Known rows, with every step that occurs:
J, Y, C, D, H, U, G, E: [ 0.70  1.02  0.19  1.97 -2.06  4.40  2.60 -2.55 -2.01  2.41  2.06  0.35
 -0.09 -0.14  1.65  0.74 -1.86  0.95  1.73  0.17 -1.94 -3.19  1.93  5.33
  1.33  2.62 -0.23  2.49 -0.95  1.38 -0.61 -0.23 -1.95 -1.24  2.21 -0.73
 -1.79  4.11  2.44 -0.84 -1.31 -0.41 -1.78  1.27 -1.92]
U, H, C, G, Q: [ 1.96  0.59 -0.93  1.06  1.31 -1.72  0.79  2.95  2.66 -2.52 -0.04  2.80
 -0.53 -1.16  1.75  3.87  0.10 -1.63 -3.11 -5.68 -2.71 -0.65  2.89  1.29
 -1.73 -0.69 -0.67 -5.68 -1.47  0.36  1.40  0.48  3.72  0.52 -0.40 -0.89
 -0.60  0.37 -0.44 -4.63 -2.94 -1.91 -0.59  2.17  1.41]
D, C, H, U: [-1.71  1.61  0.28  3.68 -1.30  0.59  0.68  1.94  2.85 -3.66  3.85 -1.10
 -1.64 -1.81  0.11  0.86  1.32  4.87  0.49 -3.46 -1.85  2.24 -0.74 -1.73
 -1.07 -2.93 -0.70 -0.63 -4.97 -4.46  2.20  2.38  1.64 -2.56  5.86 -0.89
  1.61 -0.28  1.83 -3.36 -2.98  1.48  0.68 -1.31 -5.79]
H, U, G, E: [ 3.62 -0.21 -0.77  0.44  3.34  0.99 -1.30 -4.22 -1.34 -3.55 -0.11  0.07
 -1.11  1.92 -1.71 -5.02 -0.50  0.93  1.84  3.06  3.77 -1.83 -0.08  0.25
  2.50 -1.00 -2.45 -4.53  1.86  0.51  2.72  1.53 -0.85  4.62 -1.05  4.09
  0.45 -3.21  1.72 -0.58  1.71  1.34  1.28  0.58 -1.20]
C, G, Q, E, D: [-5.17 -0.90  2.11 -4.92 -1.73 -0.43  0.18 -0.48 -0.53 -2.37 -1.59 -3.25
  0.26 -2.25 -0.38  1.51  2.08  0.13  1.22  1.18  0.79  2.32  0.82 -3.21
 -2.43 -1.51  1.84 -0.20 -3.42  1.61  0.00  0.08  2.45 -2.47  2.48 -0.69
  0.79 -0.43 -4.07  2.27  0.42  1.41  1.95  0.38  2.57]
H, C, G, E: [-1.42 -1.15 -0.92 -1.40 -0.39  1.98 -0.19 -2.04  3.33 -2.05  3.75 -0.25
 -0.59 -2.08  0.20 -0.04  1.49  2.21 -3.56 -1.05  0.68 -0.75  0.18  5.45
 -1.00  0.53 -4.66 -3.68 -2.32  0.53  2.78 -1.27  4.47 -1.46  3.51  3.67
 -1.09  2.51  0.46 -2.14 -0.43  2.16  1.89  1.25  0.70]
C, Y, U, G, Q: [-1.89 -3.71 -0.68  1.80 -1.57  3.85  2.11 -0.32 -3.44 -0.70 -1.11  1.17
 -6.60 -3.51 -0.01  1.35 -4.59 -1.85 -0.42 -0.07 -1.98  2.83 -0.54 -4.83
  0.81 -3.27  4.05 -2.37 -1.38  4.17 -1.96  0.50  2.11  0.85  0.19 -0.60
  2.92 -3.51 -1.43  4.74 -0.93 -0.84 -3.00 -0.79 -0.77]
J, E, G, Q, H, C, Y, U: [-0.51 -0.14 -0.25 -1.88 -1.37 -1.23 -0.40 -0.33  0.37  3.36  2.79 -0.83
  4.98  2.88 -3.97  3.76  0.99 -2.11 -1.52  2.18 -0.24 -0.27 -3.18  2.83
  2.00  3.09  0.57  3.91  0.96 -1.89  0.53 -2.95 -2.41  0.16 -1.55 -0.52
 -2.41  0.82 -2.79 -1.72  1.89 -2.20 -1.48  0.87  4.78]
D, C, G, Q, H, U: [-4.07  1.46  0.65  1.22 -1.07  0.13  2.38  0.37  2.87 -3.19  4.92 -4.82
 -0.14 -1.77 -0.01 -0.32  3.80  2.87 -2.06 -0.78 -1.49  3.43 -0.82 -2.86
 -0.91 -2.29 -1.37  0.30 -5.58 -5.15 -0.75  1.34  1.95 -4.42  4.40 -0.13
  0.67 -2.09 -3.55  0.42  1.07  4.06  1.90 -2.75 -4.97]
D, C, Y, H, U, G, E: [-1.43 -2.07 -2.01  4.82  0.80  2.04  1.99 -1.43 -0.39 -0.77  4.79  0.33
 -4.82 -2.57  1.27 -0.04 -0.73  2.45  0.21 -0.93  0.14  2.24 -2.34 -2.32
  1.08 -3.09 -0.36 -0.32 -2.11 -1.96 -1.64 -0.94  0.55 -2.37  3.18  0.07
  2.30  0.24  1.78 -0.45  0.07  3.51  0.46 -3.05 -7.69]
G, Q, H, C, Y, U: [-3.77  0.71  3.06 -2.39 -2.71 -1.69  0.75  4.63  4.39 -0.73 -5.30 -5.78
 -0.55 -0.72 -0.18  2.92 -2.15 -5.67 -5.16 -4.40 -1.26  1.19  0.45  1.68
  0.64  0.60  1.84 -1.78  0.38 -2.30  0.85 -1.56  0.50  2.84  0.16 -2.89
  0.80 -3.44 -2.28 -0.01 -0.60 -3.45 -0.49 -2.16 -0.69]
C, G, E, D, H, U: [-2.78 -1.74 -0.13 -3.31 -0.82  1.73 -1.06 -1.61  0.11 -2.63  3.95  1.02
  2.08 -1.59 -2.13 -0.17  5.07  3.56  1.95  1.95  1.57  0.07  0.48 -3.09
 -2.06 -3.57 -0.98 -0.18 -1.04  0.89 -0.05  0.08  2.41 -3.65  3.47  0.58
  1.36  0.61 -2.03 -1.46  1.69  4.41  1.93 -0.84  0.35]
E, G, Q, U: [-0.65  0.27 -0.60 -3.40 -1.46 -1.26 -0.27 -0.60  0.58 -1.40 -0.23 -5.30
  0.43  1.47 -1.11  1.32  1.00  0.80  1.60  4.52 -1.93  1.30 -1.42 -5.12
  0.33 -1.11  3.81 -0.17 -0.90 -4.94  1.26  1.38 -1.44 -0.26 -2.50 -0.13
  0.59 -4.55 -3.33  2.81  2.06  0.55 -2.07 -1.76  3.79]
C, G, E, D: [-3.20 -1.88  0.46 -4.69 -1.53  2.21 -0.19 -2.76  0.35 -1.51  2.36 -0.55
  0.20 -1.76 -0.34  0.76  3.05  2.14  1.71  2.16  1.09  0.14  1.06 -2.57
 -2.29 -2.88 -0.51  0.44 -2.11  2.24  0.24 -1.13  3.46 -4.99  2.09  0.46
  0.15  2.27 -2.79 -0.51  0.81  3.40  1.90  1.17  1.54]
Y, U, H, C, D: [ 2.45 -1.40  0.21  1.79 -2.23  3.15  2.15  2.28  3.68 -2.38  0.41  4.01
 -2.41 -1.36  1.47  1.89 -0.25  0.50 -1.40 -1.06 -3.27 -2.63 -0.25 -1.01
 -2.62 -2.24  0.21 -2.29 -1.67  4.82  0.68  3.28  1.70  0.78 -1.87  0.03
  0.95  1.81  2.31 -0.80 -2.35 -4.60 -2.64  4.02  1.83]
E, G, Q, H, U: [ 0.41  0.22 -0.46 -3.46 -1.64 -2.48 -1.39 -0.17  1.92 -1.26 -0.26 -4.23
  1.49  0.65 -3.16  1.45  1.43 -0.13 -0.27  1.39 -1.10  1.50 -1.02 -3.84
  0.79 -0.25  2.88 -1.11  1.27 -6.33  2.00  0.99 -1.13  0.82 -3.24 -0.58
 -0.20 -4.92 -2.17  0.86  1.13  2.91 -0.32 -2.17  3.27]
J, H, U, G, Q, C, Y: [ 3.08  5.00  1.77  0.68  1.00  1.45 -3.28  0.11 -2.28 -1.85 -2.52  1.40
  0.84  0.29 -2.82 -1.97 -4.24 -2.18 -1.71 -4.05  0.06 -1.57  0.38  3.17
 -2.09  0.34  0.73 -1.59  1.79 -2.39  1.15  0.92  1.26  4.06  1.31  1.30
  0.46 -3.55  0.54 -2.05 -0.12 -1.56  1.22  1.13  1.25]
Y, H, U, G, Q, J, E, C: [ 3.03 -0.43 -0.36  3.18 -0.19  1.15 -1.51 -0.46  0.41  0.61 -1.36  3.51
 -1.10  2.25  0.81 -1.21 -1.58 -4.03 -0.62  1.04  3.64 -3.70  0.15  0.16
  2.77  0.77 -0.06 -0.36  4.48  1.85  0.84  1.00 -2.29  3.18 -1.47  0.70
  1.24 -0.52  4.43 -2.24 -2.20 -0.16  1.22  1.28 -2.44]
Q, H, U, G, E, D, C: [ 3.68  0.34 -0.10 -0.87  0.95 -4.39 -1.12  1.91  2.14  0.58 -2.52  0.23
  0.36  0.91  0.35 -2.58  0.37  0.50 -1.27  0.34  4.71  0.73 -0.26 -1.56
  1.56 -1.72 -3.23  1.06  4.04 -0.84 -0.26  2.35  0.50  0.68 -2.59  1.00
  0.86 -3.03  1.01 -1.89  2.15  0.64  1.94 -0.69 -2.55]
G, Q, C, H, U: [-3.95  2.84  4.78 -1.15 -1.61 -1.27 -1.35  3.23  2.52 -2.01 -7.13 -6.56
 -0.66 -0.19  0.69  2.28 -1.53 -2.55 -2.48 -4.98 -2.09  0.33  0.28  0.70
  0.23  1.46  3.87 -2.40 -2.04 -4.23  1.42 -1.35 -1.42  3.73  1.88 -3.29
 -0.27 -1.32 -2.27 -0.80 -1.95 -4.59 -0.72 -2.02 -0.39]
J, E, D, C, G: [-2.89  1.72  0.49 -1.46  0.26 -0.76  0.44 -1.16  0.61  2.76  3.93 -0.11
  6.38  2.47 -0.44  1.80  1.63  1.88  2.50  1.82 -1.90  0.33 -1.23  1.10
 -0.03  2.82 -0.10  8.46 -1.94  0.81  1.94 -1.72 -0.53 -4.53 -0.21 -1.54
 -1.55  6.51 -1.19 -1.56  2.16  0.03 -1.00  3.19  2.15]
H, U, G, Q, J, E, D: [ 2.12  1.49 -0.04 -0.55  2.71 -0.98 -1.09 -1.81 -3.25  0.12 -2.97 -0.40
  2.40  2.38 -2.78 -5.93  0.32 -0.59  1.36  3.23  3.09 -0.43 -0.38  0.65
  3.06  3.15  0.44 -1.28  3.09  0.62  2.44  2.02 -1.59  4.62 -2.24  2.18
 -0.33 -4.16  1.23  1.81  1.36  0.71 -0.22  0.01  0.61]
U, H, C, G: [ 3.31  0.26 -1.93  1.87  1.57 -1.60  0.79  2.44  2.52 -2.85  1.26  5.10
 -1.36 -1.88  2.33  3.54 -0.45  0.11 -2.75 -5.29 -1.92 -0.82  2.92  0.64
 -1.88 -1.92 -1.62 -5.31 -1.83  2.01  1.48  1.46  4.70 -0.27 -0.51  0.21
 -0.26  1.23  0.60 -4.71 -2.97 -1.70 -0.39  3.60  1.67]
Y, C, G, E: [-4.00 -0.57  1.17  0.30 -3.56  5.12  3.63 -6.71  5.62 -1.21  3.40 -1.21
 -3.96 -1.05  5.79  2.24  1.13 -0.06 -1.91  2.25  0.87 -4.32  1.26  1.21
 -1.39 -3.98 -0.96  1.42 -5.02  2.55 -1.18 -1.48  2.71 -6.15  3.25 -0.35
 -2.94  5.59  2.66 -1.83 -1.64  2.07  4.07  2.33 -0.74]
E, D, C, G: [-3.23 -0.50 -0.68 -1.76 -1.39  0.75  0.98 -0.56  1.53  0.70  2.56 -1.30
  1.28 -2.23  2.07 -0.03  2.05  5.64  2.82  0.67 -4.69  3.56 -0.06 -4.80
 -2.86  0.52  1.51  5.45 -2.34 -0.58  1.77  2.35  3.21 -7.11 -0.45 -1.73
  1.59  4.09  0.98  2.64  0.74  5.90 -1.52 -0.47 -0.62]
U, G, Q, E, C: [ 0.85 -1.03 -0.23 -0.53  3.60 -3.39 -1.42 -0.95 -1.54  2.16 -4.62 -2.13
 -2.17  2.99  2.16 -0.72 -3.08 -4.30  0.52  0.16  0.23  2.00  0.89 -0.61
  1.28  1.33 -0.52 -2.35  2.51  0.04 -0.89 -2.08 -0.87  2.12 -3.72  0.73
 -1.80 -2.01 -2.24  2.52  0.59  0.22  1.54 -0.41  0.37]
D, C, H, U, G: [-0.47  0.99 -0.53  4.54 -0.12  0.18  0.17  1.39  1.44 -1.95  3.49  0.10
 -2.29 -1.06  0.46 -0.11  1.09  4.35  0.45 -2.68 -1.67  2.78 -0.51 -1.95
 -0.35 -2.47 -1.43 -1.37 -3.28 -4.23  0.90  2.52  1.71 -2.58  4.67  0.00
  1.14 -1.31  1.68 -2.97 -2.98  2.80  0.89 -1.51 -6.02]
J, Y, G, Q, H: [ 0.44  2.53  0.88 -0.50 -2.52  1.96  3.57  0.24 -1.24 -0.25  0.40 -4.41
 -0.26 -0.43  0.26  3.42 -5.87 -5.31 -1.44 -0.33 -2.95 -1.38  5.14  4.05
  1.39  2.87  0.56  2.13 -1.63 -0.55 -1.69 -1.43 -1.62 -0.49 -2.68 -1.82
  0.45  1.13 -2.49  2.23 -0.67 -2.07 -3.26  2.55  2.02]
E, G, Q, J, Y, U, H, C, D: [ 1.45 -0.18 -1.75 -2.80 -2.37 -0.53  0.72  1.01 -1.81  3.15  0.53 -1.01
  1.43 -1.37 -3.73  0.29  2.22  1.04 -0.54  1.39 -2.21  0.85 -1.49 -0.52
 -0.37  3.01  3.45 -1.19  0.49 -2.99 -0.24  0.23 -0.43 -0.56 -2.97  0.04
 -2.47 -2.66 -1.63  3.12 -1.02  0.92 -2.41 -1.06  4.50]
E, C, G, Q, J, Y, U, H: [ 2.69 -1.81 -1.85 -0.36 -3.50  2.67  1.11  1.04 -0.65  1.46  2.64  0.27
  0.05 -0.24  1.34  2.51  1.48 -1.01 -2.23 -1.17 -2.71  1.11  1.24 -1.49
 -2.38  2.74 -0.75  1.85 -1.85  1.05 -0.78  0.53  1.74 -3.89  0.25 -0.95
 -1.44  1.45 -3.38  2.30 -1.74 -0.78 -1.92 -1.92  0.88]
D, H, U, G, E: [-0.13  1.21 -1.66  3.67  4.33 -2.85 -2.64  2.29  1.18 -4.31  3.67  3.64
  2.33  1.06 -2.89 -1.58  1.12  1.64  0.94 -2.55  0.39 -0.56  1.00 -2.82
  1.39 -5.87 -1.26 -3.96  2.13 -2.73 -0.19  0.73 -1.27  3.42  1.94  0.86
  2.45 -4.06  0.20 -2.65  2.39  2.40  1.59 -2.07 -3.22]
H, U, G, E, D, C, Y: [ 2.88 -1.88 -1.88  0.79  2.87  1.55 -0.72 -3.96 -3.20 -1.07  0.81  0.54
 -0.95  0.44 -1.61 -5.10  0.94  3.29  2.72  3.40  2.65  0.75 -1.81 -0.85
  1.93  0.55 -1.48 -1.99  2.26 -0.15  1.64  1.70 -0.56  2.17 -0.50  2.78
  1.37 -2.28  2.64  0.66  2.09  3.69 -0.31 -2.39 -2.66]
Q, G, E, D: [-0.09  0.66  0.49 -6.35  1.23 -2.85 -0.57 -3.40 -0.94  0.48 -1.19 -0.62
 -1.39 -2.25 -0.25 -1.25  2.06  1.23  2.22  1.44  1.49 -0.72  0.54 -2.03
 -1.64 -3.56 -0.58  1.95  0.44  0.74 -0.16 -3.93  0.81 -1.04 -2.14  2.15
 -0.72  2.35 -3.64  0.39  1.84 -2.22  3.27  1.80  3.13]
Y, C, D, H, U, G, Q: [-5.39  0.44  1.96  4.25 -1.78  3.59  1.72 -2.11  3.85  0.08 -0.34  2.22
 -1.53 -0.49  5.45  0.22  2.77  1.18  0.15 -0.15 -2.56 -2.19 -0.79  1.21
 -0.31 -1.05  3.23  1.17 -2.22  0.81  0.50  0.99 -1.36 -1.80  3.24 -3.38
 -1.46  2.70  5.98 -1.36 -3.38  2.47  1.00 -0.15 -1.71]

Rows:
[ 3.90 -0.24 -1.11  0.20 -2.80  5.16  1.92 -2.27 -2.74  0.05  3.95 -0.91
 -0.04  0.20 -0.62  2.63 -2.93 -1.49  0.76  1.44 -0.86 -2.86  3.37  5.87
  0.41  3.86 -2.38  2.17 -0.73  0.17 -0.56 -1.48 -2.20 -1.27 -0.20 -0.20
  0.16  4.04  0.78 -0.73 -1.61 -1.09 -3.10  1.11  1.30] : J, Y, G, E, C, H, U
[-1.80 -2.29  0.21 -3.20 -0.35  1.74 -0.07 -2.08  1.59  0.59  0.95 -2.47
  0.68 -0.08 -0.35  0.04  1.61  1.81  3.21  1.17  1.58 -1.21 -2.03  0.12
 -0.71 -0.26  0.08  2.75  1.54 -0.98  1.26 -3.50 -1.30 -1.71  0.46 -1.69
  1.19  4.46  2.83 -2.22  1.99  1.74  0.36 -2.71 -3.26] : G, E, D, C, Y, H, U
[ 1.37 -3.56 -0.72  1.88 -0.62  3.53 -0.24 -0.44  1.06  1.46  2.17  3.24
 -2.02  1.80  0.52 -0.94  1.15 -0.15  0.38  2.79 -1.77 -1.25 -1.43 -2.86
 -0.87 -2.63 -1.66 -0.27  2.09  2.97 -2.94  0.32 -0.92 -0.80 -1.97  1.15
  0.00  0.40 -0.32  1.51  0.58  0.18 -0.57 -0.04 -0.65] : Y, U, G, E, C, D, H
[-0.97  0.05  0.85 -0.75  0.30 -1.05 -1.65 -0.12  0.98 -0.55  0.15  0.25
  0.09 -2.50  1.51 -0.67  2.47  5.16 -1.87 -0.47  1.48 -0.05 -1.53 -1.96
 -1.34 -1.74 -1.06  1.21 -1.79 -0.05 -2.84 -0.02  1.17 -1.80  1.35  1.29
 -0.32  3.26 -2.19  0.83  3.10 -0.27  0.74 -0.98  0.58] : Q, C, G, E, D, H, U
[-1.71  2.12  1.14 -1.79  0.49 -2.20  0.98  1.32 -0.09  3.30  1.43 -0.92
  7.22  4.03  0.28  2.46  2.96  0.15  2.46  2.70 -1.32  0.04 -1.44  0.41
 -0.17  2.95  0.55  8.16 -1.02  0.22  0.18 -1.12 -1.96 -3.43 -0.59 -2.97
 -1.02  4.31 -2.66 -2.57  2.67 -3.26 -2.29  1.56  2.02] : J, E, D, C, G, Q, U, H
[-0.10  1.15  0.98  1.29 -2.06  2.60  2.62 -1.38 -2.76  2.43 -0.39 -0.90
  0.24 -0.44  1.66  0.99 -2.15  0.34  1.87  0.03 -1.43 -1.97  1.51  5.02
  1.07  3.55  0.85  2.76 -1.28  1.44 -0.85  0.33 -2.60 -0.07  2.16 -1.21
 -1.37  3.16  2.15  0.74 -1.17 -1.56 -1.61  0.79 -1.06] : J, Y, C, D, H, U, G, Q, E
[ 0.26 -0.70 -0.18  0.79 -0.27  0.38  0.45  1.68  0.59  4.14 -0.41  1.23
  1.29  2.14 -1.68 -2.12 -0.11 -2.80 -2.10  2.36 -1.67 -0.99 -0.49 -0.53
  0.60  0.77 -0.45  0.66  3.78  2.15 -3.38  0.47 -0.44  0.70 -3.62  1.07
 -0.64 -1.64 -0.65  3.36  1.18 -0.69 -1.02  0.30  0.77] : Y, U, G, Q, J, E, D, H, C
[ 0.24 -1.89  1.36  0.87 -2.00  2.41  0.83  1.16  1.79  1.55 -2.77  0.18
 -2.87  0.77  0.79 -1.23 -0.70 -2.72 -2.54  1.92 -2.17 -0.21 -0.74 -1.03
  0.14 -0.07 -0.20 -1.78  2.00  2.66 -1.75  2.14  0.39  1.16 -2.95  0.94
  0.17 -2.63 -0.45  2.79 -0.91 -0.88 -1.14  1.12  0.36] : Y, U, G, Q, H, C, D
[ 4.36  3.09  0.62 -0.40  0.88  1.15 -3.68 -0.22 -2.83 -1.49 -1.64  2.16
  1.69  1.19 -3.13 -1.52 -3.16 -2.18 -0.05 -2.91  1.65 -1.15 -0.31  3.51
 -3.06  1.04 -0.59 -0.45  2.61 -1.41  1.99  0.64  0.64  3.73  1.61  1.40
  0.58 -2.75  1.60 -2.26 -0.04 -1.43  2.03  0.32  1.69] : J, H, U, G, Q, E, C, Y
[ 1.99 -3.21 -1.36 -0.25  2.10 -3.56 -2.70  0.75 -1.61 -0.44 -1.25  4.51
  0.13 -0.52  1.99 -0.92  1.84  4.74  3.84  0.77  4.71  1.94 -3.69 -0.57
 -2.12 -0.21 -1.92  2.09 -0.25  4.03  1.25  0.88 -1.73  1.21  1.14  1.30
  0.26  3.07  2.91  1.24  1.19 -2.11  1.80 -0.08  1.73] : Q, E, C, D, H, U, G
[-0.96 -1.30 -0.08  0.73  3.73 -3.72 -2.31  1.29 -2.10  2.61 -3.98  0.66
 -0.67  2.18  1.67 -0.64 -0.41 -2.56  1.37 -0.85 -0.58  2.94 -0.16 -1.13
  0.68  0.82  0.51 -2.02  2.80 -0.25 -1.52 -1.83 -1.68  1.73 -1.74 -0.61
 -1.25 -2.16 -1.95  1.70  0.06  1.17  1.20 -1.63 -0.06] : U, G, Q, E, C, D, H
[-1.10  3.18 -1.09  3.72  4.36 -4.71 -2.15  4.06 -0.29 -2.07  2.33  3.53
  4.58  1.50 -4.14 -2.36  1.37 -0.12 -0.31 -2.65  1.33 -0.08  0.71 -1.65
  2.44 -3.85  0.04 -2.39  2.07 -2.55 -1.00  0.30 -1.88  4.06  1.91  0.26
  1.16 -5.36 -1.11 -1.35  2.14  0.58  1.54 -1.76 -2.18] : D, H, U, G, Q, J, E
[-3.95 -0.16  2.58 -2.89  0.21 -2.67 -1.61  2.62  1.22 -2.39 -4.04 -4.35
  2.87  0.94 -0.60  1.19  2.15 -0.98  1.84 -1.92  0.65  1.37 -2.22  0.77
 -1.41  1.73  2.25  0.18 -1.07 -2.02  2.63 -2.05 -3.89  3.73  2.31 -2.95
  0.32 -0.01 -0.80  0.72  0.98 -3.17  0.79 -3.44  0.64] : G, Q, E, C, D, H, U
[ 2.21  0.08  1.64  0.43 -0.32 -1.67 -3.28  1.71 -0.02  1.84 -5.71  1.38
 -2.33 -1.20  2.45 -0.13 -0.87  3.35 -0.97 -2.46  1.67 -0.03 -1.10 -0.10
 -0.18  0.69 -0.03 -0.19  1.13 -0.04 -0.87  0.92  0.46  0.99  0.27  0.08
 -0.52  2.28  1.67 -1.94 -1.57 -3.00 -0.49 -0.26  0.00] : Q, C, H, U, G, E, D
[ 2.42 -1.29 -1.85  1.78  2.13 -2.50  1.63  2.75  0.50 -1.57 -1.60  4.03
 -2.45 -2.48  2.43  4.46 -2.05 -2.41 -2.40 -4.74 -0.15 -0.14  1.26  2.62
 -1.35 -0.41  0.28 -4.51 -0.75  2.19 -0.37 -1.29  1.78  2.14 -1.63 -1.74
  0.48  1.44  2.30 -2.99 -2.44 -3.96 -1.37  1.28  2.36] : U, H, C, Y, G, Q, E
[ 1.94 -0.20 -0.20 -0.21  2.87 -0.89 -0.87 -2.45 -2.09 -1.57 -2.18 -2.31
  0.60  1.63 -1.35 -5.16  0.89  1.75  2.62  3.26  1.96  1.17 -1.40 -0.88
  1.47  2.21 -0.64 -1.73  1.97 -1.26  2.24  2.94 -1.84  3.75 -1.54  2.19
  1.22 -3.31  2.13  2.22  2.23  2.53  0.23 -1.98 -1.39] : H, U, G, Q, E, D, C
[-1.47 -1.33  0.99  0.23 -1.40  1.77  0.98 -1.68  1.35 -3.01 -0.58 -1.51
 -1.19  0.16  1.73  1.91  0.73 -3.40 -0.53  3.06  1.36 -1.01  0.45  2.10
 -1.40  1.10  0.44  0.45 -1.56 -0.22 -0.92 -1.18 -2.91  0.20 -1.18 -2.08
  1.12  1.41  2.69  1.10 -1.96  0.07  0.40 -0.28  3.95] : Y, G, Q, E, C, H, U
[ 0.99 -2.87 -2.65  0.08  4.17 -1.74 -2.22 -1.01 -2.10  4.49 -0.63  3.09
 -0.93  1.17  0.48 -1.45 -1.17 -0.57  0.95 -0.22  0.04  1.38  0.54  0.34
  1.46  0.03 -1.74 -1.97  5.76  0.57 -1.78 -3.04  1.06 -0.17 -2.62  1.02
 -0.60 -0.08  0.53 -0.48  1.31  4.19  0.42 -1.77 -1.15] : U, G, E, D, H, C, Y
[-0.82 -0.78  0.58 -0.66  2.65 -4.01 -1.47  0.89 -1.98  3.73 -5.26 -1.85
 -1.57  1.88  1.35 -0.46 -1.56 -2.56  1.69 -0.29 -0.37  3.29  0.69 -1.49
  0.53  1.12  0.46 -1.43  2.93 -1.21 -1.90 -1.24 -0.25  0.16 -2.20 -0.77
 -0.92 -2.11 -1.28  1.09 -0.68  1.77  1.46 -1.27 -1.12] : U, G, Q, E, D, C, H
[-0.46  2.19  0.88  1.67 -1.63  3.29  2.43  0.39 -3.21 -0.56  1.45 -2.03
  1.26 -1.38 -0.47  1.44 -2.35 -1.00 -0.21  0.02 -3.79 -1.11  2.58  4.41
  0.99  4.27  1.59  2.00 -2.14 -1.20 -1.88 -0.29 -3.60  0.63 -0.30 -1.75
  0.94  1.84 -1.09  2.81 -0.33 -1.13 -4.59  0.45  1.74] : J, Y, G, Q, C, D, H, U
[-0.24  1.66 -1.65 -0.44  0.88 -3.34  2.13  1.54 -3.68  6.30 -0.01  3.51
  1.35 -1.62 -1.44 -4.00 -1.07  0.71 -0.67  1.99  4.97  0.87 -1.62 -0.31
  1.39 -0.09  0.87  5.38 -0.35  5.50 -3.23 -1.48  1.84 -2.62 -1.54  1.32
 -2.61  0.76 -0.47  4.56  1.18 -2.91  0.56  2.97  0.97] : Q, J, E, D, C, Y, U, G
[ 2.91  2.45 -1.71  0.67  1.12 -3.91 -0.61  1.99 -2.73  4.14 -0.45  4.93
  1.83  0.55 -1.31 -3.26 -0.46 -0.38 -1.62 -0.18  6.99 -0.67 -0.53  2.40
  1.89  0.89 -1.44  2.47  0.15  4.10 -0.17 -1.13  1.07  0.05  0.55  2.11
 -3.82 -0.18  0.25  0.24 -1.58 -4.54  2.07  3.05  1.37] : Q, J, E, C, H, U, G
[ 1.72  0.59  0.56  2.81  0.22  0.60 -0.99 -0.29  0.30 -0.49 -2.15  3.04
 -1.48  1.57  0.00 -1.57 -2.39 -4.25 -0.36  1.04  4.33 -4.11  0.78 -0.13
  3.23 -0.99  0.72 -1.60  3.80  2.27  0.50  1.08 -1.90  4.00 -1.21  0.98
  1.68 -1.74  4.01 -2.37 -2.10 -0.59  1.83  2.75 -2.43] : Y, H, U, G, Q, J, E
[ 3.33 -0.57 -0.75 -0.88 -1.61  1.26  1.33  1.62 -3.29  3.88  0.18 -1.57
  1.45  0.55 -2.21  0.83 -4.37 -1.24  0.67  0.44 -3.49 -0.54  2.22  2.61
  0.49  4.06 -1.50  1.97  2.72  1.55 -2.52  0.92 -1.19  0.94 -2.50  1.07
  0.77  1.11 -1.41  3.69  1.62 -2.15 -3.86  0.41  0.27] : J, Y, U, G, Q, E, D, H, C
